Here is a tiny trained network, its code and every weight. The questions are about switching its units off for an input and a target symbol, where a switched-off unit gives its printed mean instead of its output.

import numpy as np


def w(rows, s, z=0):
    codes = np.array(rows[::2]) - 128.0
    scale = np.full(codes.shape[1], s)
    scale[-1] = z or s
    return codes * scale


def norm(h):
    return h / np.sqrt((h * h).mean(-1, keepdims=True) + 1e-5)


def f(y):
    return y / 2 * (1 + np.tanh(0.7978845608 * (y + 0.044715 * y**3)))


def softmax(a):
    e = np.exp(a - a.max(-1, keepdims=True))
    return e / e.sum(-1, keepdims=True)


def log_softmax(a):
    a = a - a.max(-1, keepdims=True)
    return a - np.log(np.exp(a).sum(-1, keepdims=True))


def net(x, mask):
    ids = ['ΓΔΞαεθλσφψω'.index(c) for c in x.split()]
    T = len(ids)
    res = E[ids] + P[:T]
    r = norm(res)
    for j in range(2):
        rows = slice(2 * j, 2 * j + 2)
        q, k, v = (r @ M[0][rows].T for M in (Q, K, V))
        z = softmax(np.where(np.tri(T) > 0, q @ k.T / 2**0.5, -1e9)) @ v
        o = O[0][rows]
        res = res + np.where(mask[j], z, o[:, -1]) @ o[:, :-1]
    y = f(norm(res) @ A[0][:, :-1].T + A[0][:, -1])
    res = res + np.where(mask[2:10], y, B[0][:, -1]) @ B[0][:, :-1]
    return log_softmax(norm(res)[-1] @ U[:, :-1].T + U[:, -1])


Q, K, V, O, A, B = {}, {}, {}, {}, {}, {}
E = w([
[141,140,86,109,173,119],'Γ',
[141,42,60,80,99,188],'Δ',
[102,132,108,122,136,108],'Ξ',
[141,67,150,172,72,107],'α',
[102,147,125,96,67,174],'ε',
[251,89,99,123,157,168],'θ',
[132,135,114,157,133,171],'λ',
[183,96,97,138,136,16],'σ',
[212,86,199,143,128,119],'φ',
[106,83,82,115,88,80],'ψ',
[225,158,113,87,122,141],'ω',
],0.023)
P = w([
[178,212,125,103,95,42],'0',
[74,113,230,18,59,46],'1',
[228,94,165,194,125,181],'2',
[144,196,82,113,161,85],'3',
[56,98,222,1,75,64],'4',
[237,66,116,217,140,199],'5',
[104,175,47,110,191,101],'6',
],0.0095)
Q[0] = w([
[2,188,23,126,193,138],'head 1',
[99,78,229,144,95,89],'head 1',
[95,200,137,218,177,83],'head 2',
[236,103,16,185,103,233],'head 2',
],0.0099)
K[0] = w([
[91,69,10,174,112,132],'head 1',
[136,124,202,138,103,70],'head 1',
[103,197,95,198,184,91],'head 2',
[139,80,41,132,113,195],'head 2',
],0.014)
V[0] = w([
[112,127,157,135,101,84],'head 1',
[123,181,151,159,145,129],'head 1',
[127,143,171,77,96,77],'head 2',
[121,193,91,254,124,142],'head 2',
],0.0078)
O[0] = w([
[188,124,119,163,121,166,176],'head 1',
[214,43,153,151,235,127,58],'head 1',
[40,109,89,164,213,188,208],'head 2',
[68,112,112,1,137,36,3],'head 2',
],0.0083,0.004)
A[0] = w([
[193,71,135,182,131,148,98],'neuron 1',
[163,112,47,112,91,110,123],'neuron 2',
[95,126,135,152,96,31,85],'neuron 3',
[65,247,129,149,202,121,1],'neuron 4',
[164,198,165,102,108,145,87],'neuron 5',
[102,39,154,140,94,71,25],'neuron 6',
[121,69,212,181,120,96,95],'neuron 7',
[77,57,143,132,94,166,117],'neuron 8',
],0.014,0.0046)
B[0] = w([
[81,99,82,159,105,108,208],'neuron 1',
[95,168,183,122,162,175,254],'neuron 2',
[138,106,20,111,100,174,185],'neuron 3',
[98,168,68,146,146,10,169],'neuron 4',
[47,130,140,110,184,118,176],'neuron 5',
[87,63,157,87,176,121,176],'neuron 6',
[149,155,229,138,171,141,167],'neuron 7',
[202,168,120,82,145,88,234],'neuron 8',
],0.012,0.0068)
U = w([
[145,175,172,117,228,155,106],'Γ',
[110,127,77,170,143,76,147],'Δ',
[3,154,165,131,171,163,70],'Ξ',
[154,172,170,80,51,164,141],'α',
[161,168,126,141,149,68,237],'ε',
[46,51,132,126,136,134,140],'θ',
[105,114,67,188,65,175,176],'λ',
[136,111,198,130,135,94,254],'σ',
[196,119,73,120,100,114,145],'φ',
[125,86,118,14,120,85,75],'ψ',
[180,170,109,165,197,188,75],'ω',
],0.011,0.004)

Each question gives the input, a string of symbols that net reads in full, and the target symbol t.
The units are the heads (2 rows each of Q, K, V and O) and the neurons (one row each of A and B). Each row of codes is followed by its name. A weight is (code - 128) times the scale printed after its matrix; where a second scale follows, it is the last column's (O, A, B and U).
mask holds one flag per unit, heads first, then neurons. A switched-off unit (its flag False) gives its mean, the last column of its rows in O or B, instead of its output. The means were averaged over made-up inputs and are rounded, as every weight is.
A unit's drop is (log p(t) with every unit on - log p(t) with that unit switched off) / (log p(t) with every unit on - log p(t) with every unit switched off).
The circuit of an input: a set's keep is (log p(t) with only the set's units on - log p(t) with every unit switched off) / (log p(t) with every unit on - log p(t) with every unit switched off). Starting from all 10 units, units are removed one at a time, each time the one whose removal leaves the highest keep (on an exact tie, the one counted first), for as long as the keep stays at least 0.8.
units of the circuit, in order: the units of the circuit, biggest drop first
most important unit: the unit with the biggest drop
k most important neurons: the k neurons with the biggest drops, biggest first
which heads matter: for each layer, one digit per head in row order, 1 if its drop is at least 0.15 and else 0, layers parted by /
drop of u: that unit's drop, to one decimal
input ψ Γ Γ ψ θ, target λ: units of the circuit, in order	(neuron 1; head 2)
input ε σ Δ σ α λ, target λ: most important unit	neuron 1
input Δ ε Γ, target λ: units of the circuit, in order	(head 2; neuron 1; neuron 8)
input ε ω ψ ψ ε ψ α, target θ: 3 most important neurons	(neuron 6; neuron 3; neuron 1)
input Δ ψ θ, target λ: units of the circuit, in order	(neuron 1; neuron 8)
input ψ ψ ω ψ ε Γ, target Γ: which heads matter	01
input σ ψ Ξ ψ Γ, target Δ: units of the circuit, in order	(neuron 4; head 2)
input σ φ ε ε λ, target ω: which heads matter	01
input ω α λ Γ ψ ε, target α: 2 most important neurons	(neuron 6; neuron 3)
input ψ Δ ε φ ε Γ, target λ: which heads matter	00
input θ ε ε ε σ α, target σ: which heads matter	01
input ε ε Γ λ ω α ψ, target λ: which heads matter	10
input ε ε Γ ψ Ξ α, target σ: units of the circuit, in order	(neuron 7; head 2)
input σ σ ψ, target θ: units of the circuit, in order	(neuron 6)
input ε ε ε ε Δ, target φ: which heads matter	01
input ε σ Γ ε Γ, target Δ: which heads matter	01
input ω ω ψ Ξ ε ψ, target θ: 3 most important neurons	(neuron 6; neuron 2; neuron 1)
input Δ ε Ξ, target λ: which heads matter	00
input ε σ ε Ξ ω ε α, target θ: which heads matter	00
input ε λ ε ψ ψ Γ, target Γ: which heads matter	11
input ε Ξ ε ε ω ε, target α: which heads matter	01
input ε φ ε ω Ξ, target ε: most important neuron	(neuron 4)
input ε θ λ Δ λ, target ω: 2 most important neurons	(neuron 8; neuron 2)
input ε ε ε Γ Γ λ, target Ξ: drop of neuron 2	1.0
input α ω Ξ ω ω, target Ξ: drop of neuron 8	0.2
input φ ε ε Δ, target α: drop of neuron 8	0.0
input Γ ε λ, target Ξ: drop of neuron 5	0.5
